Below are the code and all the weights of a small trained network. Each question names an input and a class and asks about switching units off, where a switched-off unit gives its printed mean instead of its output.

import numpy as np


def w(rows, s, z=0):
    codes = np.array(rows[::2]) - 128.0
    scale = np.full(codes.shape[1], s)
    scale[-1] = z or s
    return codes * scale


def f(y):
    return y / 2 * (1 + np.tanh(0.7978845608 * (y + 0.044715 * y**3)))


def log_softmax(a):
    a = a - a.max(-1, keepdims=True)
    return a - np.log(np.exp(a).sum(-1, keepdims=True))


def net(x, mask):
    res = np.array(x, float).reshape(1, 6) / 4 @ E
    y = f(res @ A[0][:, :-1].T + A[0][:, -1])
    res = res + np.where(mask, y, B[0][:, -1]) @ B[0][:, :-1]
    return log_softmax(res[-1] @ U[:, :-1].T + U[:, -1])


A, B = {}, {}
E = w([
[254,82,108,143],'x0',
[153,194,134,120],'x1',
[202,147,157,214],'x2',
[109,155,153,147],'x3',
[163,66,118,145],'x4',
[153,47,121,144],'x5',
],0.0094)
A[0] = w([
[139,134,201,93,4],'N1',
[90,122,39,152,1],'N2',
[18,207,169,168,255],'N3',
[32,179,2,45,255],'N4',
[101,40,45,35,33],'N5',
[119,119,69,92,1],'N6',
[27,172,135,111,255],'N7',
[133,121,165,79,1],'N8',
],0.0092,0.0024)
B[0] = w([
[138,216,139,180,119],'N1',
[48,95,115,141,123],'N2',
[143,125,36,70,254],'N3',
[162,103,212,63,246],'N4',
[87,112,192,104,186],'N5',
[22,148,255,123,129],'N6',
[141,162,46,41,230],'N7',
[77,169,166,142,118],'N8',
],0.0095,0.0086)
U = w([
[25,49,114,46,223],'0',
[64,195,44,115,1],'1',
[255,235,14,24,255],'2',
[102,187,13,124,1],'3',
[31,233,59,169,1],'4',
[97,235,216,28,1],'5',
[22,137,170,139,1],'6',
],0.0053,0.0024)

Each question gives the input, the list of numbers given to net, and the class t.
The units are the neurons (one row each of A and B). Each row of codes is followed by its name. A weight is (code - 128) times the scale printed after its matrix; where a second scale follows, it is the last column's (A, B and U).
mask holds one flag per neuron, in row order. A switched-off neuron (its flag False) gives its mean, the last column of its row in B, instead of its output. The means were averaged over made-up inputs and are rounded, as every weight is.
A unit's drop is (log p(t) with every unit on - log p(t) with that unit switched off) / (log p(t) with every unit on - log p(t) with every unit switched off).
The circuit of an input: a set's keep is (log p(t) with only the set's units on - log p(t) with every unit switched off) / (log p(t) with every unit on - log p(t) with every unit switched off). Starting from all 8 units, units are removed one at a time, each time the one whose removal leaves the highest keep (on an exact tie, the one counted first), for as long as the keep stays at least 0.8.
circuit, biggest first: the units of the circuit, biggest drop first
most important unit: the unit with the biggest drop
k most important neurons: the k neurons with the biggest drops, biggest first
drop when u is switched off: that unit's drop, to one decimal
input [4,8,-6,1,0,8], class 0: circuit, biggest first	(N7 N5)
input [6,-5,-3,-6,0,-3], class 5: circuit, biggest first	(N3 N5)
input [-8,-5,-1,1,8,-5], class 2: circuit, biggest first	(N7 N3)
input [7,3,-2,-7,6,8], class 0: most important unit	N5
input [8,2,-4,-3,-7,0], class 5: 3 most important neurons	(N3 N7 N6)
input [-3,2,-5,8,-8,-5], class 2: 2 most important neurons	(N3 N7)
input [-4,-6,7,0,-4,-6], class 2: circuit, biggest first	(N3 N7)
input [-2,-4,1,5,-2,-2], class 2: 2 most important neurons	(N3 N7)
input [-5,2,3,6,-7,-1], class 2: 2 most important neurons	(N3 N7)
input [-5,-1,-2,8,5,-3], class 2: drop when N7 is switched off	0.2
input [-8,1,8,8,-2,6], class 2: drop when N3 is switched off	0.5
input [6,5,-7,-4,2,8], class 0: drop when N5 is switched off	0.2
